Below is a small trained network, with its code and all its weights. Each question gives an input and a class and asks what happens when units are switched off, that is, made to give their printed mean instead of their output.

import numpy as np


def w(rows, s, z=0):
    codes = np.array(rows[::2]) - 128.0
    scale = np.full(codes.shape[1], s)
    scale[-1] = z or s
    return codes * scale


def f(y):
    return np.maximum(y, 0)


def log_softmax(a):
    a = a - a.max(-1, keepdims=True)
    return a - np.log(np.exp(a).sum(-1, keepdims=True))


def net(x, mask):
    res = np.array(x, float).reshape(1, 4) / 4 @ E
    y = f(res @ A[0][:, :-1].T + A[0][:, -1])
    res = res + np.where(mask, y, B[0][:, -1]) @ B[0][:, :-1]
    return log_softmax(res[-1] @ U[:, :-1].T + U[:, -1])


A, B = {}, {}
E = w([
[95,244,79,64,5],'x0',
[34,92,216,201,41],'x1',
[64,123,23,174,126],'x2',
[187,160,149,239,100],'x3',
],0.011)
A[0] = w([
[113,132,128,136,139,3],'neuron 1',
[129,143,185,142,82,192],'neuron 2',
[218,118,116,209,158,175],'neuron 3',
[4,43,152,149,141,89],'neuron 4',
[111,72,103,157,154,122],'neuron 5',
[185,158,154,173,117,95],'neuron 6',
[209,67,222,124,161,154],'neuron 7',
],0.02,0.0045)
B[0] = w([
[123,121,134,134,130,130],'neuron 1',
[100,205,192,132,137,198],'neuron 2',
[237,116,51,179,93,228],'neuron 3',
[93,4,170,95,37,246],'neuron 4',
[85,120,76,157,199,191],'neuron 5',
[179,127,114,129,50,179],'neuron 6',
[166,160,239,87,192,253],'neuron 7',
],0.021,0.02)
U = w([
[134,156,73,7,127,255],'0',
[138,85,101,156,165,54],'1',
[157,127,113,159,102,87],'2',
[72,116,91,145,160,147],'3',
[92,71,141,145,111,198],'4',
[171,80,123,114,189,58],'5',
[59,175,116,139,85,80],'6',
[128,136,166,120,133,105],'7',
],0.019,0.0082)

Each question gives the input, the list of numbers given to net, and the class t.
The units are the neurons (one row each of A and B). Each row of codes is followed by its name. A weight is (code - 128) times the scale printed after its matrix; where a second scale follows, it is the last column's (A, B and U).
mask holds one flag per neuron, in row order. A switched-off neuron (its flag False) gives its mean, the last column of its row in B, instead of its output. The means were averaged over made-up inputs and are rounded, as every weight is.
A unit's drop is (log p(t) with every unit on - log p(t) with that unit switched off) / (log p(t) with every unit on - log p(t) with every unit switched off).
The circuit of an input: a set's keep is (log p(t) with only the set's units on - log p(t) with every unit switched off) / (log p(t) with every unit on - log p(t) with every unit switched off). Starting from all 7 units, units are removed one at a time, each time the one whose removal leaves the highest keep (on an exact tie, the one counted first), for as long as the keep stays at least 0.8.
circuit, biggest first: the units of the circuit, biggest drop first
most important unit: the unit with the biggest drop
k most important neurons: the k neurons with the biggest drops, biggest first
drop of u: that unit's drop, to one decimal
input [1,-8,0,0], class 0: most important neuron -> [neuron 7]
input [8,1,7,1], class 6: circuit, biggest first -> [neuron 7; neuron 3]
input [3,0,-1,4], class 2: circuit, biggest first -> [neuron 7; neuron 4]
input [0,-8,7,3], class 2: 2 most important neurons -> [neuron 7; neuron 3]
input [-3,-4,8,1], class 1: circuit, biggest first -> [neuron 7; neuron 5]
input [7,6,-3,-7], class 6: circuit, biggest first -> [neuron 2; neuron 7]
input [4,5,-2,7], class 6: circuit, biggest first -> [neuron 2; neuron 7]
input [8,-3,-4,3], class 6: 3 most important neurons -> [neuron 7; neuron 3; neuron 2]
input [8,-1,-4,5], class 6: 2 most important neurons -> [neuron 7; neuron 3]
input [-4,2,-3,-3], class 7: circuit, biggest first -> [neuron 7; neuron 3]
input [7,4,2,-4], class 6: circuit, biggest first -> [neuron 7; neuron 2]
input [4,6,6,8], class 6: 2 most important neurons -> [neuron 2; neuron 7]
input [-6,5,-1,6], class 5: circuit, biggest first -> [neuron 7; neuron 3]
input [0,-3,1,-5], class 0: most important unit -> neuron 4
input [-2,6,-5,-2], class 7: 2 most important neurons -> [neuron 7; neuron 2]
input [0,-6,8,0], class 1: 2 most important neurons -> [neuron 7; neuron 2]
input [-8,6,-8,8], class 7: 3 most important neurons -> [neuron 7; neuron 2; neuron 6]
input [5,-1,-1,3], class 6: 3 most important neurons -> [neuron 7; neuron 3; neuron 4]
input [0,-3,-2,-6], class 0: circuit, biggest first -> [neuron 4; neuron 7]
input [7,-3,-8,7], class 2: circuit, biggest first -> [neuron 6]
input [-2,-5,3,-6], class 3: 3 most important neurons -> [neuron 7; neuron 3; neuron 4]
input [1,-7,-8,8], class 2: 2 most important neurons -> [neuron 3; neuron 6]
input [5,2,1,2], class 6: drop of neuron 3 -> 0.1
input [7,5,-6,5], class 6: drop of neuron 7 -> 0.3
input [1,8,-2,8], class 7: drop of neuron 2 -> 6.5
